Below are the code and all the weights of a small trained network. Each question names an input and a target symbol and asks about switching units off, where a switched-off unit gives its printed mean instead of its output.

import numpy as np


def w(rows, s, z=0):
    codes = np.array(rows[::2]) - 128.0
    scale = np.full(codes.shape[1], s)
    scale[-1] = z or s
    return codes * scale


def f(y):
    return y / 2 * (1 + np.tanh(0.7978845608 * (y + 0.044715 * y**3)))


def softmax(a):
    e = np.exp(a - a.max(-1, keepdims=True))
    return e / e.sum(-1, keepdims=True)


def log_softmax(a):
    a = a - a.max(-1, keepdims=True)
    return a - np.log(np.exp(a).sum(-1, keepdims=True))


def net(x, mask):
    ids = ['ΓΔαβεηξσφψω'.index(c) for c in x.split()]
    T = len(ids)
    res = E[ids] + P[:T]
    r = res
    for j in range(2):
        rows = slice(3 * j, 3 * j + 3)
        q, k, v = (r @ M[0][rows].T for M in (Q, K, V))
        z = softmax(np.where(np.tri(T) > 0, q @ k.T / 3**0.5, -1e9)) @ v
        o = O[0][rows]
        res = res + np.where(mask[j], z, o[:, -1]) @ o[:, :-1]
    y = f(res @ A[0][:, :-1].T + A[0][:, -1])
    res = res + np.where(mask[2:14], y, B[0][:, -1]) @ B[0][:, :-1]
    return log_softmax(res[-1] @ U[:, :-1].T + U[:, -1])


Q, K, V, O, A, B = {}, {}, {}, {}, {}, {}
E = w([
[109,136,162],'Γ',
[4,155,139],'Δ',
[74,210,114],'α',
[192,108,59],'β',
[70,85,120],'ε',
[117,120,172],'η',
[67,78,117],'ξ',
[106,137,213],'σ',
[119,19,67],'φ',
[171,82,159],'ψ',
[193,194,238],'ω',
],0.018)
P = w([
[232,217,117],'0',
[254,167,146],'1',
[247,126,160],'2',
[243,65,183],'3',
[225,37,196],'4',
[210,4,217],'5',
],0.0035)
Q[0] = w([
[109,7,128],'H0',
[171,197,49],'H0',
[203,105,214],'H0',
[70,45,165],'H1',
[180,26,243],'H1',
[182,109,71],'H1',
],0.02)
K[0] = w([
[130,25,149],'H0',
[138,196,11],'H0',
[214,77,213],'H0',
[131,99,199],'H1',
[167,3,189],'H1',
[193,157,108],'H1',
],0.023)
V[0] = w([
[69,69,111],'H0',
[143,198,186],'H0',
[28,131,200],'H0',
[208,154,34],'H1',
[252,161,195],'H1',
[160,13,183],'H1',
],0.012)
O[0] = w([
[42,91,134,112],'H0',
[217,116,100,193],'H0',
[117,18,87,214],'H0',
[9,157,209,3],'H1',
[111,19,243,180],'H1',
[132,178,229,253],'H1',
],0.011,0.0044)
A[0] = w([
[217,94,67,181],'N0',
[186,182,104,45],'N1',
[234,146,151,170],'N2',
[158,112,97,41],'N3',
[142,43,104,124],'N4',
[84,123,222,223],'N5',
[150,213,169,43],'N6',
[230,241,145,135],'N7',
[2,105,69,31],'N8',
[92,129,222,1],'N9',
[186,135,165,45],'N10',
[153,184,129,227],'N11',
],0.0082,0.0075)
B[0] = w([
[197,183,105,251],'N0',
[156,134,204,144],'N1',
[45,103,130,235],'N2',
[112,107,208,141],'N3',
[186,116,120,192],'N4',
[96,201,137,241],'N5',
[254,137,105,159],'N6',
[53,52,138,200],'N7',
[58,36,108,170],'N8',
[160,55,136,183],'N9',
[147,151,130,175],'N10',
[95,148,80,169],'N11',
],0.019,0.015)
U = w([
[144,145,115,149],'Γ',
[154,85,69,79],'Δ',
[158,228,82,114],'α',
[146,254,145,83],'β',
[99,107,83,150],'ε',
[136,147,125,255],'η',
[89,90,87,156],'ξ',
[218,95,163,176],'σ',
[67,185,103,154],'φ',
[145,137,205,74],'ψ',
[138,18,158,42],'ω',
],0.009,0.0098)

Each question gives the input, a string of symbols that net reads in full, and the target symbol t.
The units are the heads (3 rows each of Q, K, V and O) and the neurons (one row each of A and B). Each row of codes is followed by its name. A weight is (code - 128) times the scale printed after its matrix; where a second scale follows, it is the last column's (O, A, B and U).
mask holds one flag per unit, heads first, then neurons. A switched-off unit (its flag False) gives its mean, the last column of its rows in O or B, instead of its output. The means were averaged over made-up inputs and are rounded, as every weight is.
A unit's drop is (log p(t) with every unit on - log p(t) with that unit switched off) / (log p(t) with every unit on - log p(t) with every unit switched off).
The circuit of an input: a set's keep is (log p(t) with only the set's units on - log p(t) with every unit switched off) / (log p(t) with every unit on - log p(t) with every unit switched off). Starting from the 12 units with the biggest drops (on a tie, the unit counted first), units are removed one at a time, each time the one whose removal leaves the highest keep (on an exact tie, the one counted first), for as long as the keep stays at least 0.8.
units of the circuit, in order: the units of the circuit, biggest drop first
top k neurons: the k neurons with the biggest drops, biggest first
which heads matter: for each layer, one digit per head in row order, 1 if its drop is at least 0.15 and else 0, layers parted by /
input σ β ω, target ω: units of the circuit, in order : (N7)
input ε ε ε ω η, target ω: top 4 neurons : (N7; N2; N5; N1)
input σ Δ φ Γ, target φ: units of the circuit, in order : (H1; N0)
input ψ Γ σ ω σ φ, target ω: top 4 neurons : (N9; N0; N8; N11)
input ξ σ ξ, target σ: units of the circuit, in order : (H1; N7)
input ψ ψ σ η, target ψ: top 3 neurons : (N5; N9; N0)
input φ Γ σ, target φ: top 2 neurons : (N9; N4)
input Γ β ω ξ ε, target ω: units of the circuit, in order : (N0; H1)
input ψ β ω Γ, target ω: top 2 neurons : (N7; N2)
input ψ ω σ, target ω: which heads matter : 10
input ω Γ ψ Δ η, target ψ: which heads matter : 01
input β ω ψ, target ψ: top 3 neurons : (N5; N9; N8)
input σ α σ Γ φ ω, target ω: units of the circuit, in order : (N7; H0)
input ψ φ Δ ε, target φ: which heads matter : 10
input α φ η, target φ: which heads matter : 01
input ψ ξ ψ η ε, target ψ: which heads matter : 01
input ε Γ ψ φ φ, target ψ: units of the circuit, in order : (N5; H1)
input ξ Δ ω η ξ, target ω: top 2 neurons : (N0; N11)
input Δ σ φ ξ, target φ: which heads matter : 10
input ξ ε σ σ ω η, target ω: top 4 neurons : (N2; N7; N5; N6)
input φ Γ σ φ, target φ: which heads matter : 11
input ξ ψ Δ φ η, target φ: which heads matter : 00
